Below are the code and all the weights of a small trained network. Each question names an input and a target symbol and asks about switching units off, where a switched-off unit gives its printed mean instead of its output.

import numpy as np


def w(rows, s, z=0):
    codes = np.array(rows[::2]) - 128.0
    scale = np.full(codes.shape[1], s)
    scale[-1] = z or s
    return codes * scale


def f(y):
    return np.maximum(y, 0)


def softmax(a):
    e = np.exp(a - a.max(-1, keepdims=True))
    return e / e.sum(-1, keepdims=True)


def log_softmax(a):
    a = a - a.max(-1, keepdims=True)
    return a - np.log(np.exp(a).sum(-1, keepdims=True))


def net(x, mask):
    ids = ['αβγδεζηλμξπστφψω'.index(c) for c in x.split()]
    T = len(ids)
    res = E[ids] + P[:T]
    r = res
    for j in range(2):
        rows = slice(3 * j, 3 * j + 3)
        q, k, v = (r @ M[0][rows].T for M in (Q, K, V))
        z = softmax(np.where(np.tri(T) > 0, q @ k.T / 3**0.5, -1e9)) @ v
        o = O[0][rows]
        res = res + np.where(mask[j], z, o[:, -1]) @ o[:, :-1]
    y = f(res @ A[0][:, :-1].T + A[0][:, -1])
    res = res + np.where(mask[2:6], y, B[0][:, -1]) @ B[0][:, :-1]
    return log_softmax(res[-1] @ U[:, :-1].T + U[:, -1])


Q, K, V, O, A, B = {}, {}, {}, {}, {}, {}
E = w([
[187,147,91],'α',
[87,97,136],'β',
[48,153,93],'γ',
[69,5,111],'δ',
[83,84,89],'ε',
[81,209,129],'ζ',
[93,141,119],'η',
[78,165,167],'λ',
[71,104,54],'μ',
[174,102,68],'ξ',
[160,72,71],'π',
[134,155,158],'σ',
[115,193,153],'τ',
[99,155,74],'φ',
[170,109,77],'ψ',
[136,77,168],'ω',
],0.015)
P = w([
[36,60,255],'0',
[123,125,112],'1',
[120,128,106],'2',
[118,124,106],'3',
[119,126,108],'4',
[118,126,104],'5',
[111,125,100],'6',
[115,122,104],'7',
[113,124,104],'8',
[110,122,105],'9',
[112,122,105],'10',
[113,120,111],'11',
],0.0082)
Q[0] = w([
[197,161,23],'h1',
[254,82,86],'h1',
[211,83,5],'h1',
[63,129,228],'h2',
[61,39,214],'h2',
[196,107,161],'h2',
],0.021)
K[0] = w([
[115,168,34],'h1',
[205,143,56],'h1',
[141,115,6],'h1',
[107,125,235],'h2',
[64,59,203],'h2',
[186,92,152],'h2',
],0.024)
V[0] = w([
[123,17,84],'h1',
[221,22,183],'h1',
[186,249,251],'h1',
[232,152,149],'h2',
[134,229,71],'h2',
[109,100,54],'h2',
],0.011)
O[0] = w([
[167,99,52,126],'h1',
[222,56,135,29],'h1',
[126,148,249,99],'h1',
[139,155,51,4],'h2',
[201,85,117,244],'h2',
[148,159,173,143],'h2',
],0.014,0.0037)
A[0] = w([
[105,29,102,3],'n1',
[33,176,98,100],'n2',
[97,8,168,214],'n3',
[115,116,58,133],'n4',
],0.012,0.0027)
B[0] = w([
[35,103,133,205],'n1',
[121,115,4,241],'n2',
[233,198,171,183],'n3',
[160,123,228,246],'n4',
],0.012,0.011)
U = w([
[254,168,70,120],'α',
[59,139,208,48],'β',
[120,140,131,254],'γ',
[39,73,201,31],'δ',
[69,96,125,190],'ε',
[132,121,112,210],'ζ',
[115,126,122,95],'η',
[3,170,135,52],'λ',
[82,91,85,159],'μ',
[141,77,122,226],'ξ',
[93,28,151,78],'π',
[130,122,115,254],'σ',
[129,117,97,162],'τ',
[156,166,32,102],'φ',
[148,98,118,232],'ψ',
[179,142,187,47],'ω',
],0.0082,0.0028)

Each question gives the input, a string of symbols that net reads in full, and the target symbol t.
The units are the heads (3 rows each of Q, K, V and O) and the neurons (one row each of A and B). Each row of codes is followed by its name. A weight is (code - 128) times the scale printed after its matrix; where a second scale follows, it is the last column's (O, A, B and U).
mask holds one flag per unit, heads first, then neurons. A switched-off unit (its flag False) gives its mean, the last column of its rows in O or B, instead of its output. The means were averaged over made-up inputs and are rounded, as every weight is.
A unit's drop is (log p(t) with every unit on - log p(t) with that unit switched off) / (log p(t) with every unit on - log p(t) with every unit switched off).
The circuit of an input: a set's keep is (log p(t) with only the set's units on - log p(t) with every unit switched off) / (log p(t) with every unit on - log p(t) with every unit switched off). Starting from all 6 units, units are removed one at a time, each time the one whose removal leaves the highest keep (on an exact tie, the one counted first), for as long as the keep stays at least 0.8.
units of the circuit, in order: the units of the circuit, biggest drop first
top k neurons: the k neurons with the biggest drops, biggest first
heads that matter: for each layer, one digit per head in row order, 1 if its drop is at least 0.15 and else 0, layers parted by /
drop when u is switched off: that unit's drop, to one decimal
input σ ψ ζ ζ π η, target ω: top 3 neurons -> (n3, n2, n1)
input π τ π τ τ γ ζ ζ ζ ζ λ, target λ: heads that matter -> 10
input ζ ζ τ ω π λ ζ μ σ λ ξ β, target λ: heads that matter -> 10
input δ ζ ζ ζ ζ ζ, target π: top 2 neurons -> (n1, n4)
input ζ η σ α δ, target δ: units of the circuit, in order -> (n1, n2)
input ζ η ζ φ ζ γ β β ζ η, target λ: top 2 neurons -> (n4, n2)
input ω α φ ζ γ σ, target α: units of the circuit, in order -> (h1)
input γ β σ ζ φ, target φ: units of the circuit, in order -> (h1, n2)
input π ω π μ, target μ: units of the circuit, in order -> (h1, n1)
input τ μ ζ α σ ζ λ ζ ω, target ω: units of the circuit, in order -> (h1, n3)
input μ ζ λ, target λ: units of the circuit, in order -> (h2, h1)
input ζ α γ, target λ: units of the circuit, in order -> (h1, n2)
input ε α σ τ γ ω, target ω: units of the circuit, in order -> (n3, h1, h2)
input τ τ ζ ζ τ ζ ζ σ μ λ η, target β: units of the circuit, in order -> (h1)
input σ ζ ε ζ φ γ, target ω: top 2 neurons -> (n3, n2)
input σ π ζ μ ξ τ φ τ, target ω: top 3 neurons -> (n2, n1, n3)
input γ ψ π ξ ξ τ φ σ α ζ γ, target φ: top 3 neurons -> (n2, n1, n4)
input γ ζ ψ π ω ζ π η ξ τ, target φ: top 3 neurons -> (n2, n1, n4)
input ζ ζ π ζ δ, target δ: drop when n1 is switched off -> 4.1
input σ α μ ξ σ σ γ φ ζ ζ, target ω: drop when n2 is switched off -> 0.2
input τ σ ζ β α ζ μ φ, target φ: units of the circuit, in order -> (h1)
input ζ ξ ζ τ σ, target λ: drop when h1 is switched off -> 1.0
